Look-ups in named tables: a row name and a column name give one cell, copied from the table.

vuk
         kezabet  ged  vulola
ginak        -41  -58     -14
vis          -24  -22      -3
tubete        51  -37     -36
fevu          50    8     -40
nub          -11  -83     -33
vafofem      -42   -4     -39
mas           20  -35       8

What is the vulola of tubete in vuk? -36
What is the kezabet of vafofem in vuk? -42
What is the ged of mas in vuk? -35
What is the ged of fevu in vuk? 8
What is the vulola of nub in vuk? -33
What is the kezabet of vis in vuk? -24
What is the ged of tubete in vuk? -37
What is the vulola of ginak in vuk? -14
What is the ged of nub in vuk? -83
What is the vulola of vafofem in vuk? -39
What is the kezabet of mas in vuk? 20
What is the ged of vafofem in vuk? -4
Which row has the largest ged? fevu

Table fop
,mavik,zalepuz,biked,nam
tov,0.820,8.355,5.549,4.052
lilo,3.664,0.010,2.845,3.271
mafadas,2.819,-0.909,1.460,1.091
fakepeg,4.751,1.929,5.758,2.665
puf,-0.623,-3.919,-5.332,-9.442
lov,-1.134,-1.661,-0.921,4.000
disufi,4.651,8.299,4.421,4.226

mafadas, biked -> 1.460
lov, zalepuz -> -1.661
puf, mavik -> -0.623
mafadas, mavik -> 2.819
tov, zalepuz -> 8.355
lov, nam -> 4.000
puf, nam -> -9.442
tov, mavik -> 0.820
disufi, mavik -> 4.651
fakepeg, zalepuz -> 1.929
mafadas, nam -> 1.091
lov, mavik -> -1.134
tov, nam -> 4.052
lilo, mavik -> 3.664
lilo, biked -> 2.845
Which row has the largest zalepuz? tov

Table videbep
|  | tusu | baletob |
|---|---|---|
| nofo | 216 | 302 |
| todine | 275 | 291 |
| veguses | 877 | 498 |
| rerali | 291 | 307 |
| bovif | 340 | 324 |
| mevu | 270 | 292 |
| miku | 169 | 284 |
| mikilu | 335 | 327 |
| tuf | 316 | 351 |
| sotiz | 286 | 290 |
| deg | 229 | 327 |
| mis | 308 | 283 |

veguses, tusu -> 877
sotiz, tusu -> 286
mevu, tusu -> 270
bovif, baletob -> 324
nofo, baletob -> 302
mis, tusu -> 308
rerali, tusu -> 291
rerali, baletob -> 307
mis, baletob -> 283
todine, tusu -> 275
mikilu, tusu -> 335
sotiz, baletob -> 290
mikilu, baletob -> 327
deg, baletob -> 327

Table pem
	mik	rig
repu	130	136
vonemiv	146	67
vez	110	128
kovozi	116	161
rik	87	93
zegalu	132	93
tet	118	25
sefatop	144	36
nukedof	195	119
rese	102	104
kipasos	119	80
vovof	52	122

nukedof, mik => 195
rik, rig => 93
rese, rig => 104
vez, rig => 128
kipasos, rig => 80
tet, rig => 25
nukedof, rig => 119
kovozi, mik => 116
rese, mik => 102
zegalu, rig => 93
vez, mik => 110
vovof, rig => 122

Table ruzadaf
,kizevo,lak
nanimo,77,189
nete,24,253
sed,248,155
lapeban,220,90

What is the kizevo of nete in ruzadaf? 24
What is the lak of nete in ruzadaf? 253
What is the kizevo of lapeban in ruzadaf? 220
What is the kizevo of nanimo in ruzadaf? 77
What is the lak of sed in ruzadaf? 155
What is the kizevo of sed in ruzadaf? 248
What is the lak of lapeban in ruzadaf? 90
What is the lak of nanimo in ruzadaf? 189
Which row has the largest lak? nete

vil
cols = rutaz, koposo, zilole, tesa, lur, vere, popa, tol, lek, kof
samura: [120, 188, 182, 163, 199, 220, 63, 130, 88, 182]
dibu: [104, 75, 200, 80, 190, 145, 218, 95, 156, 199]
midat: [188, 194, 159, 163, 143, 149, 148, 141, 212, 143]
ris: [179, 172, 106, 136, 162, 111, 123, 178, 223, 88]
porikor: [130, 151, 100, 201, 166, 160, 177, 177, 209, 131]
sapef: [221, 133, 89, 177, 187, 96, 104, 221, 76, 86]
zenifu: [166, 132, 98, 202, 103, 134, 201, 200, 123, 155]
givum: [189, 148, 111, 183, 107, 190, 158, 180, 199, 178]
gab: [199, 126, 191, 185, 80, 135, 136, 191, 194, 104]
kanamit: [154, 202, 173, 127, 135, 137, 190, 207, 164, 102]
taz: [158, 201, 141, 201, 115, 68, 190, 169, 184, 189]
finovez: [104, 196, 100, 145, 117, 139, 190, 173, 152, 100]
rokule: [217, 188, 153, 126, 93, 145, 185, 134, 125, 132]

What is the tesa of gab in vil? 185
What is the koposo of finovez in vil? 196
What is the koposo of kanamit in vil? 202
What is the lek of ris in vil? 223
What is the zilole of dibu in vil? 200
What is the lur of midat in vil? 143
What is the kof of sapef in vil? 86
What is the vere of gab in vil? 135
What is the popa of rokule in vil? 185
What is the zilole of midat in vil? 159
What is the koposo of taz in vil? 201
What is the zilole of zenifu in vil? 98
What is the tesa of kanamit in vil? 127
What is the tol of gab in vil? 191
What is the vere of ris in vil? 111
What is the lek of rokule in vil? 125
What is the lur of samura in vil? 199
What is the koposo of rokule in vil? 188
What is the koposo of midat in vil? 194

